Below are the code and all the weights of a small trained network. Each question names an input and a target symbol and asks about switching units off, where a switched-off unit gives its printed mean instead of its output.

import numpy as np


def w(rows, s, z=0):
    codes = np.array(rows[::2]) - 128.0
    scale = np.full(codes.shape[1], s)
    scale[-1] = z or s
    return codes * scale


def f(y):
    return np.maximum(y, 0)


def softmax(a):
    e = np.exp(a - a.max(-1, keepdims=True))
    return e / e.sum(-1, keepdims=True)


def log_softmax(a):
    a = a - a.max(-1, keepdims=True)
    return a - np.log(np.exp(a).sum(-1, keepdims=True))


def net(x, mask):
    ids = ['βγδστω'.index(c) for c in x.split()]
    T = len(ids)
    res = E[ids] + P[:T]
    r = res
    for j in range(2):
        rows = slice(2 * j, 2 * j + 2)
        q, k, v = (r @ M[0][rows].T for M in (Q, K, V))
        z = softmax(np.where(np.tri(T) > 0, q @ k.T / 2**0.5, -1e9)) @ v
        o = O[0][rows]
        res = res + np.where(mask[j], z, o[:, -1]) @ o[:, :-1]
    y = f(res @ A[0][:, :-1].T + A[0][:, -1])
    res = res + np.where(mask[2:14], y, B[0][:, -1]) @ B[0][:, :-1]
    return log_softmax(res[-1] @ U[:, :-1].T + U[:, -1])


Q, K, V, O, A, B = {}, {}, {}, {}, {}, {}
E = w([
[59,69,204,149,172,120,157],'β',
[134,128,124,101,172,161,236],'γ',
[133,195,120,213,222,70,92],'δ',
[18,122,75,120,83,196,71],'σ',
[161,154,50,151,105,89,252],'τ',
[67,148,213,145,26,81,176],'ω',
],0.016)
P = w([
[155,1,172,183,54,197,198],'0',
[86,90,128,141,121,132,186],'1',
[94,113,115,117,125,111,130],'2',
[78,133,108,108,138,84,101],'3',
[74,171,105,103,144,68,86],'4',
[73,216,100,102,127,70,75],'5',
],0.009)
Q[0] = w([
[234,140,95,158,161,159,78],'h0',
[110,89,120,146,88,136,19],'h0',
[9,156,144,188,112,123,134],'h1',
[89,175,91,135,153,122,229],'h1',
],0.015)
K[0] = w([
[149,120,219,99,83,128,245],'h0',
[113,30,106,101,72,226,177],'h0',
[169,204,126,117,199,93,83],'h1',
[92,191,86,134,147,113,2],'h1',
],0.015)
V[0] = w([
[127,126,130,250,126,96,106],'h0',
[183,119,88,162,108,100,180],'h0',
[116,145,61,42,144,148,151],'h1',
[88,144,142,103,71,114,151],'h1',
],0.012)
O[0] = w([
[89,69,63,230,116,79,40,254],'h0',
[136,189,53,125,122,31,198,191],'h0',
[254,52,107,223,74,126,148,8],'h1',
[169,48,114,54,42,105,5,216],'h1',
],0.0078,0.0023)
A[0] = w([
[148,118,57,30,192,140,75,15],'n0',
[220,116,96,64,118,119,179,76],'n1',
[174,99,145,73,74,91,158,130],'n2',
[215,66,86,216,118,62,145,153],'n3',
[142,153,72,148,192,143,154,84],'n4',
[99,179,139,182,190,79,148,69],'n5',
[130,170,108,45,110,188,175,59],'n6',
[135,73,217,96,142,126,185,178],'n7',
[208,234,208,58,139,148,152,103],'n8',
[72,91,189,145,153,196,109,127],'n9',
[90,92,42,110,128,231,151,169],'n10',
[149,44,238,108,118,255,156,2],'n11',
],0.0087,0.0068)
B[0] = w([
[105,114,187,94,17,58,177,137],'n0',
[172,134,76,152,66,166,118,228],'n1',
[159,80,150,113,81,193,139,232],'n2',
[103,210,137,41,211,96,99,203],'n3',
[101,108,159,132,48,114,156,203],'n4',
[128,59,97,109,60,219,125,254],'n5',
[141,119,174,143,178,138,139,185],'n6',
[162,148,182,139,166,72,87,250],'n7',
[144,96,147,232,159,125,126,202],'n8',
[178,220,81,98,157,86,127,217],'n9',
[190,118,137,176,137,84,84,229],'n10',
[115,166,2,80,140,163,67,202],'n11',
],0.0088,0.0075)
U = w([
[150,129,75,142,75,234,56,1],'β',
[204,89,174,239,104,134,171,240],'γ',
[3,82,81,236,105,191,202,168],'δ',
[72,156,193,139,231,94,115,140],'σ',
[124,174,81,105,44,123,208,6],'τ',
[94,93,221,73,23,151,118,147],'ω',
],0.0036,0.0045)

Each question gives the input, a string of symbols that net reads in full, and the target symbol t.
The units are the heads (2 rows each of Q, K, V and O) and the neurons (one row each of A and B). Each row of codes is followed by its name. A weight is (code - 128) times the scale printed after its matrix; where a second scale follows, it is the last column's (O, A, B and U).
mask holds one flag per unit, heads first, then neurons. A switched-off unit (its flag False) gives its mean, the last column of its rows in O or B, instead of its output. The means were averaged over made-up inputs and are rounded, as every weight is.
A unit's drop is (log p(t) with every unit on - log p(t) with that unit switched off) / (log p(t) with every unit on - log p(t) with every unit switched off).
The circuit of an input: a set's keep is (log p(t) with only the set's units on - log p(t) with every unit switched off) / (log p(t) with every unit on - log p(t) with every unit switched off). Starting from the 12 units with the biggest drops (on a tie, the unit counted first), units are removed one at a time, each time the one whose removal leaves the highest keep (on an exact tie, the one counted first), for as long as the keep stays at least 0.8.
circuit, biggest first: the units of the circuit, biggest drop first
unit that matters most: the unit with the biggest drop
k most important neurons: the k neurons with the biggest drops, biggest first
which heads matter: for each layer, one digit per head in row order, 1 if its drop is at least 0.15 and else 0, layers parted by /
drop when u is switched off: that unit's drop, to one decimal
input γ δ σ ω β, target σ: circuit, biggest first : [h0, n9, h1]
input δ σ γ γ, target σ: circuit, biggest first : [n3, h0, h1, n5]
input τ γ γ, target γ: which heads matter : 10
input γ γ σ γ, target β: which heads matter : 11
input ω ω γ δ β τ, target δ: which heads matter : 01
input σ σ γ γ σ, target γ: circuit, biggest first : [h1, n10]
input δ τ β, target δ: circuit, biggest first : [h0, h1, n5]
input ω δ δ γ ω, target δ: circuit, biggest first : [h1, h0, n7]
input δ ω γ, target δ: circuit, biggest first : [h1, h0, n5]
input γ β ω γ γ ω, target γ: unit that matters most : h0
input γ ω δ β, target δ: 2 most important neurons : [n5, n7]
input γ γ γ ω γ, target ω: drop when h1 is switched off : 1.3
input γ δ γ γ γ, target δ: drop when h0 is switched off : 0.4
input ω γ ω γ, target ω: drop when n0 is switched off : 0.4
input σ β τ, target τ: drop when n1 is switched off : 0.1
input σ γ β τ, target τ: most important neuron : [n3]
